-.18	.20	-.40	.41	.51	.05
.36	.08	.11	-.07	-.34	-.16
.08	.33	-.41	.43	.26	-.14
-> -.34

-.15	.51	.59	-.10	.28	-.08	.11
.09	.43	-.30	-.31	-.34	.22	.15
.05	.58	.18	.51	-.27	-.09	-.01
-> .22

.04	.09	-.15	-.11	-.10
-.03	.24	.01	.68	-.21
-.20	-.33	.57	-.24	.29
-> .68

-.18	.09	.62	.64	-.20	.00	-.18
-.03	-.28	-.07	-.04	.27	-.31	.27
.08	.01	.45	.51	.02	-.11	-.13
-> -.31

-.02	.00	-.20	-.07
-.12	-.09	.21	.43
.09	.20	.63	-.03
-> .21

.24	-.07	.60	.43
-.17	.40	-.20	-.03
.48	-.52	.19	-.52
-> -.20

-.08	-.03	.02	.03	-.02
.07	-.03	-.07	.05	-.06
.56	-.03	-.39	.06	-.19
-> .05

-.43	-.56	.28	-.23	.17	.11	.08
-.09	.51	-.49	.24	.01	.31	-.08
-.41	-.46	-.70	.00	-.59	-.07	-.14
-> .31
---
.34	.21	-.69	-.19	.49	.45	-.10 result: -.19, .49
-.41	.40	.24	-.52	-.19 result: .24, .40
-.52	-.10	.64	.31	-.16	-.21	-.04 result: .31, .64
.05	-.23	-.26	.19	-.60 result: -.26, .19
-.65	-.02	.27	-.06	.14 result: .27, .27
.30	-.13	-.63	.63	-.50 result: -.63, .63
-.42	-.38	.38	.63	-.18	-.10	.54 result: .63, .63
.70	-.68	.66	-.66	.66 result: .66, .70
---
.29	-.01	-.05	.06
-.45	-.02	-.11	.23
-.33	-.05	-.31	.60
ans = .06

.00	-.04	.05	.54	.06
-.02	-.07	.01	-.60	.01
-.02	.00	-.07	.58	-.01
ans = .06

.36	.09	.11	-.66
.36	-.02	.41	-.56
-.26	.25	.37	-.44
ans = -.66

.40	-.08	.36	.53
-.02	.53	-.22	.19
-.14	.04	-.49	-.49
ans = .53

.58	-.04	-.37	-.04	-.05	.21
.20	-.03	-.14	.02	-.03	.10
.51	-.04	-.35	.02	-.07	.28
ans = .21

-.19	-.48	.26	.04	.46	.16
-.01	-.35	-.05	-.15	-.03	-.01
-.29	-.48	.29	.11	.53	.19
ans = .16

.64	.00	-.33	-.05
.68	-.33	-.37	-.30
.21	.03	.04	.05
ans = -.05

-.19	.20	.33	-.13	-.05	.19	-.11
-.55	.10	.21	-.13	-.18	.19	.52
-.19	.07	.33	-.13	-.18	.19	-.17
ans = -.11

-.31	.12	.31	-.16	-.68	.46
-.01	.26	.31	.03	-.50	-.09
-.41	.33	.00	-.10	.03	.20
ans = .46
---
Input: .16	-.27	-.05	.53	-.02	-.08	-.33
Output: -.33
Input: .22	-.32	-.54	.23	-.30	-.25
Output: -.25
Input: .12	-.07	-.39	-.30	.54	-.45
Output: -.45
Input: .04	-.07	-.53	.11
Output: .11
Input: -.20	.28	-.11	-.68
Output: -.68
Input: -.25	-.09	.17	-.32	-.20	-.64	-.30
Output: -.30
Input: .06	.43	-.22	.57	.33
Output: .33
Input: .05	-.29	-.57	.06
Output: .06
---
[61, 4, 93, 21, 82] >> 93, 93

[73, 120, 7, 233, 249, 169, 230] >> 233, 249

[593, 232, 851, 934, 321, 214, 954] >> 934, 954

[60, 105, 224, 115, 4, 82, 143] >> 115, 224

[6152, 4475, 9794, 6238, 1154] >> 9794, 9794

[4442, 3937, 1174, 5983, 7805, 4690, 6986] >> 5983, 7805

[12, -4, -26, 3, 15, -47, 47] >> 3, 47

[-19, 20, -8, -44, 8, 40, -11] >> -44, 40

[[766, 571, 288, -679, -3],
 [775, 734, 80, 75, 58],
 [928, 664, -332, 586, 228]] >> 80, 928

[6, 4, 5, 7, 1, 8, 6] >> 7, 8
---
[46, 77, 42, 22, 79] 46
[[9969, 9283, 6464, 9440, 1891, 2516, 3798], [3152, 3187, 3908, 3694, 6802, 5559, 7835]] 3908
[498, 176, 655, 556, 645, 751] 176
[[538, 335, 490, 531, 755, 281, 400], [64, 524, 489, 484, 222, 592, 475]] 489
[[14, -21, 18, 10], [-31, 18, 25, 35], [-18, -7, 7, -36]] 35
[23, 43, 45, 48, 82, 33, 39] 45
---
[[ .26  .16  .07  .06  .19]
 [-.57 -.48 -.67  .01 -.24]
 [-.56 -.48 -.47 -.20 -.42]] → -.48

[[-.56 -.23  .18 -.22 -.54 -.11]
 [ .40 -.19  .18 -.39  .02  .00]
 [-.01 -.29  .21 -.29 -.44  .37]] → -.29

[[-.05 -.04  .15  .28  .15]
 [-.07  .13  .17 -.36 -.02]
 [ .11 -.14  .07 -.52  .21]] → -.14

[[-.11  .22 -.32  .13 -.48  .24  .21]
 [ .22 -.03  .02  .33 -.53  .11  .39]
 [-.14  .08 -.21  .10 -.47  .20  .14]] → .08

[[-.28  .03  .14 -.29 -.19 -.15  .42]
 [-.44 -.26  .15 -.15 -.56 -.17  .21]
 [-.08 -.31  .18  .42 -.12 -.50 -.42]] → -.31

[[-.13 -.36  .07 -.48]
 [-.50 -.30  .29 -.14]
 [ .38  .27 -.30 -.13]] → .27

[[ .14  .14 -.17  .02]
 [ .04 -.02  .67  .27]
 [ .00 -.34 -.07  .41]] → -.34

[[-.17 -.06 -.07  .01  .19  .12  .06]
 [-.04 -.17 -.01 -.09  .13  .28 -.08]
 [ .50  .09 -.35 -.56 -.58  .02 -.35]] → .09
---
Input:
-.26	-.08	-.09	.12	.11
-.03	-.17	.02	.58	-.01
-.11	-.16	-.03	.46	.21
Output: -.08

Input: .05	-.52	.09	.30
Output: -.52

Input: -.58	-.19	-.42	.48
Output: -.19

Input:
-.04	-.35	-.08	-.24	.15	-.24
.01	-.39	.17	-.51	.14	.31
-.04	-.07	-.11	.16	-.15	-.26
Output: -.35

Input: -.07	.04	-.58	.22	.05	.69
Output: .04

Input: -.26	.06	.09	.13	-.40	.55
Output: .06
---
58  35  51  95  23  34
27  68  47  68  49  36
Out: 51

705  755  351  604  647  697  651
671  555  953  437  537  535  242
Out: 351

  4  -30    0  -12  -12   -3
  2   26   -2   -7  -16   13
Out: 0

 135   740   162  -200  -364  -869
  37   260   -65  -306    77  -115
Out: 162

1  1  8  8  8
2  8  8  8  8
Out: 8

6047  8787  9327  4174  1682
7712  4799  2283  9819  9177
Out: 9327

26  24  66  23  65
72  75  13  74  11
Out: 66

156  848  748  611
105  933  526  699
Out: 748
---
((609, 263, 227, 561, 890, 145), (568, 315, 170, 371, 717, 317), (539, 266, 8, 280, 669, 450))
561
(3120, 2268, 6660, 9539, 5869)
9539
((4, 1, 0, 7, 7, 1), (6, 2, 2, 7, 7, 1))
7
(10, -40, 28, 5, -27)
5
((-178, -497, -464, -245), (-172, -531, 297, 9), (-163, 216, 296, 571))
-245
(654, 530, 814, 725, 105, 249)
725
((-586, -528, -299, -485), (-530, 787, 48, -572), (-311, -368, -450, -268))
-485
---
-.31	.42	-.04	.60	-.49 ans = .60, -.49

.54	-.34	-.07	.05	-.27 ans = .54, -.34

-.08	.62	.04	-.22	.05 ans = .62, -.22

.58	.09	-.01	-.14 ans = .58, -.14

.09	-.10	-.31	.62	.26	-.14	-.12 ans = .62, -.31

-.04	.44	.51	.04
.22	.07	.00	-.03
ans = .51, -.04

-.18	.14	-.35	-.62 ans = .14, -.62

.55	-.09	.17	-.23	-.60	-.34	-.10
-.36	-.30	-.46	.23	.45	.26	.04
ans = .55, -.60
---
[245 347 116 982] Answer: 347
[31 41 48 36 48 77 22] Answer: 41
[3 0 7 3] Answer: 0
[249  53 231  55 193 170] Answer: 53
[-504 -908  546  700 -419] Answer: -908
[4 3 1 4 9 6 0] Answer: 3
[8 1 8 4] Answer: 1
[0 8 3 5 4] Answer: 8
[759 569  81 691 998 474 625] Answer: 569
---
[[277 637 360 416 442 572 598]
 [517 764 195 428 422 502 532]
 [572 477 844 674 705 654 641]] --> 844

[[403 680 498 212 774 509]
 [807 418 687 317 303 791]] --> 687

[341 994 268 509  16 644 607] --> 268

[[82 71 62 37]
 [37  1 44 67]] --> 44

[ 39 -19  27  -8 -48 -13] --> 27

[7 4 8 1 6 7] --> 8

[39 80 17 41 19] --> 17
---
[[0.023, 0.339, 0.271, -0.538, 0.494, -1.133], [0.232, -0.926, 1.628, 0.925, -0.724, -0.194]] gives 1.628, -1.133
[-80.1, -104.8, 119.4, -67.6, -11.8] gives 119.4, -104.8
[[51.4, 145.8, -41.8, 53.4, 89.7], [58.2, -8.8, -144.3, 6.5, 142.4]] gives 145.8, -144.3
[0.381, 1.595, 0.079, -1.140, 0.500, 0.691, -1.778] gives 1.595, -1.778
[[-131.6, 42.3, 201.9, -123.6, -45.1, 197.0, 79.1], [75.5, 134.5, 109.5, 106.9, 102.2, 89.4, 96.2]] gives 201.9, -131.6
[-14.9, 14.1, 0.2, 16.2] gives 16.2, -14.9
[[19.591, -2.506, 7.266, 9.547, 11.020, -1.322], [-3.559, 16.512, -9.340, 13.552, 3.560, -15.441], [-2.833, -10.458, 2.218, 8.466, -8.854, 6.490]] gives 19.591, -15.441
